Below is a small trained network, with its code and all its weights. Each question gives an input and a class and asks what happens when units are switched off, that is, made to give their printed mean instead of their output.

import numpy as np


def w(rows, s, z=0):
    codes = np.array(rows[::2]) - 128.0
    scale = np.full(codes.shape[1], s)
    scale[-1] = z or s
    return codes * scale


def norm(h):
    return h / np.sqrt((h * h).mean(-1, keepdims=True) + 1e-5)


def f(y):
    return np.maximum(y, 0)


def log_softmax(a):
    a = a - a.max(-1, keepdims=True)
    return a - np.log(np.exp(a).sum(-1, keepdims=True))


def net(x, mask):
    res = np.array(x, float).reshape(1, 8) / 4 @ E
    u = 0
    for l in range(3):
        y = f(norm(res) @ A[l][:, :-1].T + A[l][:, -1])
        res = res + np.where(mask[u : u + 4], y, B[l][:, -1]) @ B[l][:, :-1]
        u += 4
    return log_softmax(norm(res)[-1] @ U[:, :-1].T + U[:, -1])


A, B = {}, {}
E = w([
[53,147,3,64,157,120,131,80,61,83,92,129],'x0',
[144,149,108,211,139,153,132,186,75,106,87,137],'x1',
[48,164,148,144,180,81,179,177,161,97,215,207],'x2',
[119,126,123,131,126,121,119,137,141,126,122,121],'x3',
[167,140,113,91,126,141,164,147,98,159,147,139],'x4',
[165,36,104,97,201,183,127,150,135,31,223,58],'x5',
[117,61,166,100,169,101,172,143,107,135,70,158],'x6',
[94,148,118,128,168,188,140,125,181,178,111,122],'x7',
],0.015)
A[0] = w([
[191,118,136,119,32,9,110,119,53,61,171,158,47],'0.n1',
[150,254,91,145,79,128,72,88,135,135,225,89,1],'0.n2',
[109,199,148,142,85,82,126,107,124,167,80,151,32],'0.n3',
[91,126,164,22,79,99,93,50,160,167,212,119,33],'0.n4',
],0.017,0.012)
B[0] = w([
[47,120,96,150,175,143,114,152,173,253,125,76,240],'0.n1',
[52,16,154,86,16,223,180,184,119,105,62,192,227],'0.n2',
[206,76,97,96,211,153,30,117,128,70,217,148,254],'0.n3',
[200,148,70,242,151,85,206,121,138,93,77,152,244],'0.n4',
],0.013,0.008)
A[1] = w([
[186,159,142,89,66,144,114,75,121,156,49,71,79],'1.n1',
[130,197,135,92,166,216,151,107,200,151,76,167,60],'1.n2',
[119,217,137,124,52,74,68,93,122,212,69,253,69],'1.n3',
[126,68,181,81,195,68,152,134,112,161,44,178,1],'1.n4',
],0.021,0.0083)
B[1] = w([
[106,62,143,171,110,45,132,101,49,147,172,142,254],'1.n1',
[72,112,141,151,191,132,142,126,146,215,110,107,213],'1.n2',
[186,127,106,79,177,159,136,142,137,58,184,92,236],'1.n3',
[95,106,93,144,2,199,145,154,193,93,106,140,244],'1.n4',
],0.014,0.008)
A[2] = w([
[71,201,64,54,106,85,149,71,73,119,65,148,55],'2.n1',
[61,241,171,104,122,91,165,159,147,114,174,217,68],'2.n2',
[127,208,137,195,130,157,95,215,35,128,69,156,3],'2.n3',
[184,168,253,133,68,97,134,141,162,185,122,133,63],'2.n4',
],0.028,0.0034)
B[2] = w([
[140,224,215,143,115,126,102,169,152,145,157,149,221],'2.n1',
[159,69,140,131,84,99,91,80,48,160,104,79,254],'2.n2',
[163,148,112,128,120,88,202,94,190,118,93,147,224],'2.n3',
[79,252,115,82,137,125,99,133,106,99,117,149,234],'2.n4',
],0.019,0.0074)
U = w([
[215,53,107,51,222,195,112,140,140,42,228,99,123],'0',
[82,86,131,135,14,197,160,160,127,95,88,155,95],'1',
[120,81,155,163,100,50,109,59,18,161,123,103,99],'2',
[112,249,183,127,141,135,94,148,127,113,145,135,114],'3',
[196,154,73,214,161,76,224,101,159,114,69,155,86],'4',
[110,110,136,162,162,137,125,127,116,127,105,140,252],'5',
[56,109,123,150,207,141,110,131,163,218,96,91,118],'6',
],0.011,0.012)

Each question gives the input, the list of numbers given to net, and the class t.
The units are the neurons (one row each of A and B). Each row of codes is followed by its name. A weight is (code - 128) times the scale printed after its matrix; where a second scale follows, it is the last column's (A, B and U).
mask holds one flag per neuron, layer by layer. A switched-off neuron (its flag False) gives its mean, the last column of its row in B, instead of its output. The means were averaged over made-up inputs and are rounded, as every weight is.
A unit's drop is (log p(t) with every unit on - log p(t) with that unit switched off) / (log p(t) with every unit on - log p(t) with every unit switched off).
The circuit of an input: a set's keep is (log p(t) with only the set's units on - log p(t) with every unit switched off) / (log p(t) with every unit on - log p(t) with every unit switched off). Starting from all 12 units, units are removed one at a time, each time the one whose removal leaves the highest keep (on an exact tie, the one counted first), for as long as the keep stays at least 0.8.
circuit, biggest first: the units of the circuit, biggest drop first
unit that matters most: the unit with the biggest drop
k most important neurons: the k neurons with the biggest drops, biggest first
k most important neurons of layer l: the k neurons of layer l with the biggest drops, biggest first
input [6,2,-6,-7,-1,4,-3,2], class 2: unit that matters most	1.n1
input [-8,1,4,-8,8,6,5,1], class 3: circuit, biggest first	2.n4; 0.n3; 1.n3
input [6,-8,-1,4,-7,7,4,5], class 4: circuit, biggest first	0.n4; 0.n3
input [5,1,-4,5,-3,6,-8,-2], class 1: 2 most important neurons	0.n2; 0.n3
input [-8,-5,7,-7,0,-7,8,-4], class 1: 4 most important neurons	1.n4; 1.n3; 2.n2; 2.n1
input [-3,6,5,8,0,-6,6,0], class 0: 2 most important neurons	1.n3; 0.n4
input [6,6,-8,1,2,6,-2,0], class 2: 4 most important neurons	0.n3; 1.n1; 1.n3; 0.n4
input [6,8,4,-1,-6,6,-2,8], class 4: 2 most important neurons of layer 1	1.n3; 1.n4
input [-1,-1,7,1,6,5,5,4], class 2: 2 most important neurons	2.n2; 0.n3
input [-6,6,-8,3,-5,5,8,-5], class 1: 2 most important neurons	0.n3; 1.n4
input [2,-6,-8,6,7,6,-7,5], class 2: circuit, biggest first	1.n1; 0.n3
input [0,-3,4,-8,-5,-7,6,-4], class 0: 2 most important neurons	0.n2; 1.n3
input [4,-7,-7,8,2,-1,2,6], class 2: 2 most important neurons	1.n1; 0.n1
input [6,5,2,2,1,-1,3,-4], class 3: unit that matters most	2.n1
input [6,-7,7,5,-4,3,-5,2], class 2: circuit, biggest first	2.n2; 0.n3
input [5,6,0,-6,4,3,0,5], class 4: circuit, biggest first	2.n3; 0.n3
input [-5,5,-4,8,7,-4,-7,-5], class 1: 2 most important neurons	0.n2; 0.n4
input [8,-8,-1,-3,-3,5,-1,3], class 3: circuit, biggest first	2.n1; 0.n3
input [8,5,-5,3,-7,7,8,-2], class 1: 3 most important neurons of layer 1	1.n3; 1.n4; 1.n2
input [6,-4,0,-1,7,-7,0,-1], class 0: circuit, biggest first	1.n3
input [-4,-8,-5,6,7,2,7,-8], class 4: 3 most important neurons of layer 0	0.n4; 0.n2; 0.n1
input [6,-8,-3,7,6,5,7,-4], class 4: 3 most important neurons of layer 0	0.n4; 0.n2; 0.n3
input [2,6,8,-8,-6,-1,6,-7], class 2: 3 most important neurons	2.n2; 0.n2; 0.n4
input [8,4,-5,8,2,7,-1,-6], class 3: 2 most important neurons	0.n3; 2.n1
input [7,-4,-2,-2,-5,-6,-3,-2], class 3: 3 most important neurons	2.n1; 0.n3; 1.n4
input [7,2,-6,7,-5,-2,4,-6], class 3: 2 most important neurons of layer 0	0.n2; 0.n1
input [8,5,-6,-5,-2,-3,2,1], class 3: circuit, biggest first	2.n1
input [5,4,-1,-3,-1,-2,-4,-6], class 6: 2 most important neurons of layer 0	0.n1; 0.n4
input [0,7,-8,-1,-6,5,-1,4], class 2: 2 most important neurons of layer 0	0.n3; 0.n4
input [8,-2,-7,-8,-2,-1,8,3], class 1: 2 most important neurons	1.n4; 1.n1
